Here is a tiny trained network, its code and every weight. The questions are about switching its units off for an input and a class, where a switched-off unit gives its printed mean instead of its output.

import numpy as np


def w(rows, s, z=0):
    codes = np.array(rows[::2]) - 128.0
    scale = np.full(codes.shape[1], s)
    scale[-1] = z or s
    return codes * scale


def norm(h):
    return h / np.sqrt((h * h).mean(-1, keepdims=True) + 1e-5)


def f(y):
    return np.maximum(y, 0)


def log_softmax(a):
    a = a - a.max(-1, keepdims=True)
    return a - np.log(np.exp(a).sum(-1, keepdims=True))


def net(x, mask):
    res = np.array(x, float).reshape(1, 6) / 4 @ E
    u = 0
    for l in range(3):
        y = f(norm(res) @ A[l][:, :-1].T + A[l][:, -1])
        res = res + np.where(mask[u : u + 3], y, B[l][:, -1]) @ B[l][:, :-1]
        u += 3
    return log_softmax(norm(res)[-1] @ U[:, :-1].T + U[:, -1])


A, B = {}, {}
E = w([
[180,118,94,138,224,94,167,128,108],'x0',
[137,124,139,118,126,59,160,126,124],'x1',
[117,89,138,150,129,155,108,97,161],'x2',
[48,47,93,181,121,83,102,105,13],'x3',
[197,143,254,164,136,57,40,8,61],'x4',
[162,150,192,123,121,254,245,190,1],'x5',
],0.0059)
A[0] = w([
[20,52,99,109,160,64,101,129,5,7],'0.n0',
[176,168,156,9,211,120,123,129,234,27],'0.n1',
[44,98,2,79,151,205,192,191,209,109],'0.n2',
],0.0055,0.0014)
B[0] = w([
[138,47,52,15,92,140,149,75,226,197],'0.n0',
[194,129,51,66,84,205,103,169,224,207],'0.n1',
[157,157,255,117,92,19,169,31,113,254],'0.n2',
],0.0091,0.006)
A[1] = w([
[159,152,87,165,98,163,123,217,163,2],'1.n0',
[89,141,62,98,162,189,189,180,41,183],'1.n1',
[151,124,190,177,135,188,226,223,3,155],'1.n2',
],0.006,0.0031)
B[1] = w([
[159,234,127,89,52,203,144,148,130,142],'1.n0',
[177,55,110,168,65,122,132,153,199,178],'1.n1',
[242,139,7,222,128,2,53,162,226,253],'1.n2',
],0.0077,0.0046)
A[2] = w([
[159,218,83,125,127,201,162,230,147,151],'2.n0',
[85,177,228,135,75,190,78,91,77,5],'2.n1',
[145,122,209,109,254,90,8,148,108,203],'2.n2',
],0.0057,0.0023)
B[2] = w([
[149,118,1,9,20,136,10,210,140,254],'2.n0',
[189,110,210,82,95,142,90,172,105,172],'2.n1',
[164,223,140,204,66,129,172,80,83,225],'2.n2',
],0.0069,0.003)
U = w([
[110,116,69,214,125,64,81,174,199,156],'0',
[153,120,124,95,113,126,127,102,112,204],'1',
[93,82,83,92,102,175,132,154,135,225],'2',
[128,108,138,176,92,114,129,130,165,85],'3',
[126,116,158,149,118,115,109,151,128,157],'4',
[125,188,187,162,143,91,172,100,59,151],'5',
[2,178,166,176,231,192,151,199,62,2],'6',
],0.0074,0.0034)

Each question gives the input, the list of numbers given to net, and the class t.
The units are the neurons (one row each of A and B). Each row of codes is followed by its name. A weight is (code - 128) times the scale printed after its matrix; where a second scale follows, it is the last column's (A, B and U).
mask holds one flag per neuron, layer by layer. A switched-off neuron (its flag False) gives its mean, the last column of its row in B, instead of its output. The means were averaged over made-up inputs and are rounded, as every weight is.
A unit's drop is (log p(t) with every unit on - log p(t) with that unit switched off) / (log p(t) with every unit on - log p(t) with every unit switched off).
The circuit of an input: a set's keep is (log p(t) with only the set's units on - log p(t) with every unit switched off) / (log p(t) with every unit on - log p(t) with every unit switched off). Starting from all 9 units, units are removed one at a time, each time the one whose removal leaves the highest keep (on an exact tie, the one counted first), for as long as the keep stays at least 0.8.
units of the circuit, in order: the units of the circuit, biggest drop first
most important unit: the unit with the biggest drop
k most important neurons: the k neurons with the biggest drops, biggest first
drop when u is switched off: that unit's drop, to one decimal
input [4,-2,4,1,6,-2], class 5: units of the circuit, in order => [2.n2 1.n2 0.n1]
input [-1,-1,-5,6,1,0], class 2: units of the circuit, in order => [0.n2 1.n2]
input [6,4,8,8,2,-1], class 2: units of the circuit, in order => [0.n0 0.n2]
input [-5,-5,-1,7,2,4], class 2: most important unit => 0.n0
input [4,8,8,0,5,8], class 0: units of the circuit, in order => [1.n2 0.n2]
input [-4,-3,1,6,0,-5], class 2: units of the circuit, in order => [0.n0 1.n2]
input [1,-4,-2,5,2,5], class 0: 3 most important neurons => [0.n2 0.n1 1.n1]
input [-2,-5,-3,-3,6,0], class 5: 2 most important neurons => [0.n0 2.n2]
input [6,-3,-4,-5,-8,-3], class 5: 3 most important neurons => [0.n2 1.n2 0.n0]
input [6,4,3,-8,4,3], class 2: 4 most important neurons => [0.n1 0.n2 2.n0 1.n2]
input [2,7,-2,8,5,6], class 2: 2 most important neurons => [0.n0 0.n2]
input [-3,0,3,-4,-1,6], class 0: 3 most important neurons => [1.n2 0.n0 0.n1]
input [3,-3,-7,8,7,0], class 2: drop when 0.n0 is switched off => 1.4
input [-7,6,-2,7,-7,7], class 0: units of the circuit, in order => [1.n2]
input [-8,-2,-1,-8,2,8], class 0: drop when 1.n2 is switched off => 0.6
input [4,0,-8,-8,6,-1], class 2: drop when 0.n2 is switched off => 0.5
input [3,4,0,6,-1,-2], class 2: drop when 2.n0 is switched off => 0.0
